Below is a small trained network, with its code and all its weights. Each question gives an input and a class and asks what happens when units are switched off, that is, made to give their printed mean instead of their output.

import numpy as np


def w(rows, s, z=0):
    codes = np.array(rows[::2]) - 128.0
    scale = np.full(codes.shape[1], s)
    scale[-1] = z or s
    return codes * scale


def f(y):
    return np.maximum(y, 0)


def log_softmax(a):
    a = a - a.max(-1, keepdims=True)
    return a - np.log(np.exp(a).sum(-1, keepdims=True))


def net(x, mask):
    res = np.array(x, float).reshape(1, 3) / 4 @ E
    y = f(res @ A[0][:, :-1].T + A[0][:, -1])
    res = res + np.where(mask, y, B[0][:, -1]) @ B[0][:, :-1]
    return log_softmax(res[-1] @ U[:, :-1].T + U[:, -1])


A, B = {}, {}
E = w([
[61,188,222,116,175,104,161],'x0',
[248,181,194,176,111,137,178],'x1',
[103,147,149,167,23,79,98],'x2',
],0.015)
A[0] = w([
[93,141,162,154,61,59,69,90],'neuron 1',
[140,95,92,104,104,137,117,39],'neuron 2',
[74,111,105,76,126,146,89,165],'neuron 3',
[48,251,162,135,199,78,133,21],'neuron 4',
[73,132,114,71,102,135,148,2],'neuron 5',
[140,107,114,104,237,149,148,66],'neuron 6',
],0.013,0.0065)
B[0] = w([
[65,117,164,255,200,196,47,228],'neuron 1',
[193,142,112,159,148,142,52,173],'neuron 2',
[217,205,152,108,186,188,219,241],'neuron 3',
[202,104,14,79,101,156,86,249],'neuron 4',
[205,111,222,60,144,183,131,171],'neuron 5',
[66,56,185,247,188,122,54,219],'neuron 6',
],0.0097,0.014)
U = w([
[167,73,6,123,117,145,69,111],'0',
[57,62,194,163,165,141,92,97],'1',
[198,192,245,119,157,160,171,118],'2',
[96,153,116,139,156,121,152,250],'3',
[97,108,149,94,98,86,170,101],'4',
[115,134,163,80,106,80,121,101],'5',
[86,119,164,101,123,106,185,99],'6',
[86,118,123,100,97,85,161,101],'7',
],0.017,0.023)

Each question gives the input, the list of numbers given to net, and the class t.
The units are the neurons (one row each of A and B). Each row of codes is followed by its name. A weight is (code - 128) times the scale printed after its matrix; where a second scale follows, it is the last column's (A, B and U).
mask holds one flag per neuron, in row order. A switched-off neuron (its flag False) gives its mean, the last column of its row in B, instead of its output. The means were averaged over made-up inputs and are rounded, as every weight is.
A unit's drop is (log p(t) with every unit on - log p(t) with that unit switched off) / (log p(t) with every unit on - log p(t) with every unit switched off).
The circuit of an input: a set's keep is (log p(t) with only the set's units on - log p(t) with every unit switched off) / (log p(t) with every unit on - log p(t) with every unit switched off). Starting from all 6 units, units are removed one at a time, each time the one whose removal leaves the highest keep (on an exact tie, the one counted first), for as long as the keep stays at least 0.8.
units of the circuit, in order: the units of the circuit, biggest drop first
most important unit: the unit with the biggest drop
top k neurons: the k neurons with the biggest drops, biggest first
drop of u: that unit's drop, to one decimal
input [4,5,7], class 1: units of the circuit, in order => neuron 1
input [2,-1,-2], class 3: units of the circuit, in order => neuron 1; neuron 5; neuron 2
input [-3,7,7], class 1: top 3 neurons => neuron 3; neuron 1; neuron 4
input [3,-7,-6], class 2: top 3 neurons => neuron 3; neuron 5; neuron 1
input [3,4,4], class 1: top 3 neurons => neuron 3; neuron 1; neuron 5
input [8,5,-8], class 0: top 2 neurons => neuron 4; neuron 1
input [-2,-2,6], class 1: top 2 neurons => neuron 1; neuron 4
input [7,-8,7], class 2: top 2 neurons => neuron 3; neuron 5
input [6,6,-5], class 0: top 2 neurons => neuron 4; neuron 3
input [0,0,-1], class 3: top 2 neurons => neuron 4; neuron 3
input [5,2,4], class 0: top 2 neurons => neuron 4; neuron 6
input [-3,-4,-3], class 2: top 2 neurons => neuron 4; neuron 3
input [0,1,-2], class 3: top 4 neurons => neuron 4; neuron 3; neuron 1; neuron 5
input [-2,1,5], class 1: most important unit => neuron 4
input [2,6,8], class 1: top 2 neurons => neuron 1; neuron 3
input [0,7,-7], class 1: units of the circuit, in order => neuron 6; neuron 3
input [1,-8,1], class 2: drop of neuron 3 => 0.2
input [6,-1,-3], class 0: drop of neuron 4 => 0.9
input [8,-7,0], class 0: drop of neuron 4 => 2.3
input [-2,-8,-6], class 2: most important unit => neuron 3
